Below is a small trained network, with its code and all its weights. Each question gives an input and a class and asks what happens when units are switched off, that is, made to give their printed mean instead of their output.

import numpy as np


def w(rows, s, z=0):
    codes = np.array(rows[::2]) - 128.0
    scale = np.full(codes.shape[1], s)
    scale[-1] = z or s
    return codes * scale


def f(y):
    return np.maximum(y, 0)


def log_softmax(a):
    a = a - a.max(-1, keepdims=True)
    return a - np.log(np.exp(a).sum(-1, keepdims=True))


def net(x, mask):
    res = np.array(x, float).reshape(1, 4) / 4 @ E
    y = f(res @ A[0][:, :-1].T + A[0][:, -1])
    res = res + np.where(mask, y, B[0][:, -1]) @ B[0][:, :-1]
    return log_softmax(res[-1] @ U[:, :-1].T + U[:, -1])


A, B = {}, {}
E = w([
[188,213,30,77,182,233,55,14,190,187],'x0',
[3,204,178,74,47,174,72,80,76,35],'x1',
[117,237,104,211,4,3,66,151,245,178],'x2',
[86,181,173,229,221,154,243,55,247,27],'x3',
],0.0054)
A[0] = w([
[88,76,197,167,86,69,173,186,102,81,8],'n1',
[201,80,79,172,181,94,158,161,172,197,78],'n2',
[214,68,75,181,193,96,165,164,160,210,59],'n3',
[139,13,148,24,249,255,189,92,27,76,105],'n4',
[106,152,174,207,189,145,212,79,201,59,11],'n5',
[118,157,153,196,172,135,181,98,189,81,57],'n6',
[60,196,161,89,77,160,86,86,104,78,27],'n7',
[95,66,213,179,102,77,196,200,94,74,2],'n8',
[166,64,90,58,82,114,67,185,49,202,19],'n9',
[164,205,52,83,165,208,79,42,174,162,9],'n10',
[111,148,159,202,202,148,204,91,186,68,45],'n11',
[201,81,90,185,186,99,158,154,164,194,106],'n12',
[161,198,68,90,161,208,87,49,173,161,34],'n13',
[57,198,163,89,82,158,88,94,104,80,13],'n14',
[127,211,100,182,63,64,89,111,196,164,80],'n15',
],0.0059,0.0018)
B[0] = w([
[116,49,62,170,206,44,136,177,70,127,187],'n1',
[58,93,142,99,82,177,180,76,125,72,197],'n2',
[44,83,147,91,80,188,183,70,117,69,203],'n3',
[181,221,76,254,11,76,135,150,235,141,254],'n4',
[167,150,185,71,103,123,36,80,30,208,213],'n5',
[163,151,165,90,100,130,58,97,67,186,194],'n6',
[54,69,126,97,98,176,196,76,120,73,190],'n7',
[126,66,85,151,187,70,120,159,67,138,195],'n8',
[172,167,189,72,99,136,40,81,53,205,204],'n9',
[102,26,49,168,218,22,140,188,39,125,224],'n10',
[161,155,185,79,98,128,52,93,58,196,207],'n11',
[62,101,139,100,85,178,171,86,121,75,198],'n12',
[113,56,76,160,195,40,136,168,54,126,216],'n13',
[54,76,130,99,99,165,194,81,116,72,187],'n14',
[164,166,100,214,86,91,137,155,196,125,211],'n15',
],0.0063,0.0081)
U = w([
[161,154,172,39,123,136,59,98,83,220,109],'0',
[120,73,83,162,252,84,144,175,93,116,107],'1',
[155,190,107,228,64,119,145,143,199,126,128],'2',
[78,97,142,49,107,181,203,72,129,37,112],'3',
[149,162,154,88,188,155,136,170,175,108,254],'4',
[151,172,152,36,234,162,149,164,195,108,67],'5',
],0.011,0.0096)

Each question gives the input, the list of numbers given to net, and the class t.
The units are the neurons (one row each of A and B). Each row of codes is followed by its name. A weight is (code - 128) times the scale printed after its matrix; where a second scale follows, it is the last column's (A, B and U).
mask holds one flag per neuron, in row order. A switched-off neuron (its flag False) gives its mean, the last column of its row in B, instead of its output. The means were averaged over made-up inputs and are rounded, as every weight is.
A unit's drop is (log p(t) with every unit on - log p(t) with that unit switched off) / (log p(t) with every unit on - log p(t) with every unit switched off).
The circuit of an input: a set's keep is (log p(t) with only the set's units on - log p(t) with every unit switched off) / (log p(t) with every unit on - log p(t) with every unit switched off). Starting from the 12 units with the biggest drops (on a tie, the unit counted first), units are removed one at a time, each time the one whose removal leaves the highest keep (on an exact tie, the one counted first), for as long as the keep stays at least 0.8.
circuit, biggest first: the units of the circuit, biggest drop first
k most important neurons: the k neurons with the biggest drops, biggest first
drop when u is switched off: that unit's drop, to one decimal
input [-4,-2,5,6], class 0: circuit, biggest first : (n5, n11)
input [-1,-3,-1,1], class 4: 2 most important neurons : (n7, n14)
input [-2,6,4,3], class 3: 3 most important neurons : (n4, n7, n14)
input [-1,3,-2,-1], class 4: 4 most important neurons : (n3, n2, n12, n15)
input [7,1,-4,-6], class 1: 4 most important neurons : (n10, n13, n5, n11)
input [1,7,-7,3], class 2: most important neuron : (n4)
input [-5,2,-6,7], class 0: circuit, biggest first : (n5, n11)
input [8,-8,-5,-7], class 1: 4 most important neurons : (n10, n13, n5, n11)
input [-7,-7,6,6], class 1: 4 most important neurons : (n1, n8, n4, n9)
input [1,-6,-5,7], class 0: circuit, biggest first : (n5, n11)
input [4,-7,2,6], class 3: 3 most important neurons : (n3, n2, n12)
input [-2,7,5,-6], class 3: 4 most important neurons : (n7, n14, n4, n5)
input [4,4,8,-7], class 2: 4 most important neurons : (n15, n5, n11, n6)
input [-1,6,4,8], class 0: circuit, biggest first : (n5)
input [7,3,1,6], class 1: 3 most important neurons : (n10, n13, n9)
input [-6,4,-3,4], class 1: 2 most important neurons : (n1, n8)
input [-1,-7,-1,8], class 0: 3 most important neurons : (n5, n11, n6)
input [-4,-7,-8,3], class 2: drop when n4 is switched off : 1.3
input [6,5,-7,5], class 2: drop when n4 is switched off : 1.5
input [7,2,2,-2], class 1: drop when n14 is switched off : 0.0
input [-6,5,-6,0], class 1: circuit, biggest first : (n1)
